Below are the code and all the weights of a small trained network. Each question names an input and a class and asks about switching units off, where a switched-off unit gives its printed mean instead of its output.

import numpy as np


def w(rows, s, z=0):
    codes = np.array(rows[::2]) - 128.0
    scale = np.full(codes.shape[1], s)
    scale[-1] = z or s
    return codes * scale


def f(y):
    return y / 2 * (1 + np.tanh(0.7978845608 * (y + 0.044715 * y**3)))


def log_softmax(a):
    a = a - a.max(-1, keepdims=True)
    return a - np.log(np.exp(a).sum(-1, keepdims=True))


def net(x, mask):
    res = np.array(x, float).reshape(1, 7) / 4 @ E
    y = f(res @ A[0][:, :-1].T + A[0][:, -1])
    res = res + np.where(mask, y, B[0][:, -1]) @ B[0][:, :-1]
    return log_softmax(res[-1] @ U[:, :-1].T + U[:, -1])


A, B = {}, {}
E = w([
[145,84,241,180,134,150,174,101,190,100,154,19],'x0',
[133,134,140,119,138,114,128,143,120,126,145,131],'x1',
[185,254,156,60,152,207,187,55,100,64,107,141],'x2',
[136,129,117,132,129,124,132,126,122,129,136,125],'x3',
[129,131,127,116,109,123,130,120,134,133,129,132],'x4',
[103,185,154,227,24,217,117,194,109,144,186,170],'x5',
[45,237,140,192,208,68,196,120,164,204,110,153],'x6',
],0.0065)
A[0] = w([
[117,164,1,74,123,110,56,157,40,153,92,231,53],'N1',
[175,220,161,67,150,214,183,77,89,49,94,141,110],'N2',
[84,37,107,165,116,67,76,176,156,175,143,110,44],'N3',
[157,43,99,11,210,16,142,86,168,110,53,101,1],'N4',
[104,152,148,204,27,207,116,185,92,142,180,158,37],'N5',
[144,81,227,156,141,156,161,121,187,95,181,41,39],'N6',
[191,47,103,90,73,184,74,129,107,47,145,113,79],'N7',
[205,60,130,76,72,164,56,144,98,64,121,113,57],'N8',
],0.0053,0.0023)
B[0] = w([
[118,25,189,64,182,198,119,78,167,183,236,91,255],'N1',
[118,160,31,145,52,80,39,178,178,50,169,69,249],'N2',
[93,176,39,142,72,83,37,180,149,33,146,60,211],'N3',
[99,115,170,100,73,167,170,157,25,99,43,82,250],'N4',
[93,131,178,86,70,158,171,158,3,88,58,144,217],'N5',
[119,73,173,123,154,182,97,31,150,161,189,78,199],'N6',
[103,231,141,181,230,98,165,160,192,178,114,196,226],'N7',
[110,189,127,133,190,91,196,170,190,163,91,192,219],'N8',
],0.0075,0.0053)
U = w([
[119,145,45,140,78,72,20,149,154,44,153,82,76],'0',
[106,112,177,105,96,163,191,137,2,99,46,118,80],'1',
[133,55,179,100,157,206,113,67,174,171,217,108,90],'2',
[105,200,133,173,197,62,216,142,194,178,94,188,114],'3',
[166,111,125,146,110,106,131,110,113,121,126,131,255],'4',
],0.009,0.008)

Each question gives the input, the list of numbers given to net, and the class t.
The units are the neurons (one row each of A and B). Each row of codes is followed by its name. A weight is (code - 128) times the scale printed after its matrix; where a second scale follows, it is the last column's (A, B and U).
mask holds one flag per neuron, in row order. A switched-off neuron (its flag False) gives its mean, the last column of its row in B, instead of its output. The means were averaged over made-up inputs and are rounded, as every weight is.
A unit's drop is (log p(t) with every unit on - log p(t) with that unit switched off) / (log p(t) with every unit on - log p(t) with every unit switched off).
The circuit of an input: a set's keep is (log p(t) with only the set's units on - log p(t) with every unit switched off) / (log p(t) with every unit on - log p(t) with every unit switched off). Starting from all 8 units, units are removed one at a time, each time the one whose removal leaves the highest keep (on an exact tie, the one counted first), for as long as the keep stays at least 0.8.
circuit, biggest first: the units of the circuit, biggest drop first
most important unit: the unit with the biggest drop
top k neurons: the k neurons with the biggest drops, biggest first
drop when u is switched off: that unit's drop, to one decimal
input [-1,4,-7,7,1,-4,4], class 0: circuit, biggest first	(N3)
input [-6,-8,8,3,-6,8,4], class 0: top 2 neurons	(N2 N4)
input [-8,0,2,-4,8,8,1], class 1: top 2 neurons	(N5 N6)
input [-6,2,-5,7,-7,-4,6], class 4: circuit, biggest first	(N7 N8)
input [1,-2,-3,-5,5,6,4], class 1: top 2 neurons	(N5 N2)
input [4,6,-8,-7,-6,-7,6], class 0: top 2 neurons	(N3 N5)
input [-4,5,-6,-1,8,7,-8], class 3: top 4 neurons	(N7 N8 N4 N2)
input [1,-2,-4,-5,-2,-3,4], class 0: circuit, biggest first	(N7 N3)
input [-4,-2,-2,-8,-5,-6,-8], class 3: top 3 neurons	(N7 N8 N5)
input [-6,-7,6,6,2,6,6], class 0: top 4 neurons	(N2 N4 N7 N8)
input [4,5,-4,-8,-8,-7,-8], class 3: circuit, biggest first	(N7 N8)
input [7,-4,-5,1,-8,8,-5], class 1: top 2 neurons	(N5 N1)
input [-3,7,-3,-5,1,6,-8], class 3: top 3 neurons	(N7 N8 N4)
input [-6,-5,2,-1,1,-5,-1], class 2: top 3 neurons	(N1 N5 N3)
input [3,-1,6,-1,1,-1,3], class 0: most important unit	N2
input [6,3,-5,3,-3,-6,-1], class 1: top 2 neurons	(N4 N2)
input [-7,5,-6,7,7,-5,4], class 2: top 3 neurons	(N1 N2 N5)
input [6,6,4,-8,-3,-3,-8], class 3: top 2 neurons	(N7 N8)
input [-6,3,3,-1,-1,1,0], class 2: top 2 neurons	(N1 N3)
input [7,6,0,4,7,-5,6], class 2: circuit, biggest first	(N6)
input [0,-1,8,7,1,6,8], class 0: drop when N2 is switched off	0.8
input [4,4,-6,3,8,8,-7], class 1: drop when N5 is switched off	1.9
input [-2,-6,8,-7,0,1,-6], class 0: drop when N2 is switched off	2.3
input [-3,1,-2,-6,-4,8,-2], class 1: drop when N5 is switched off	0.7
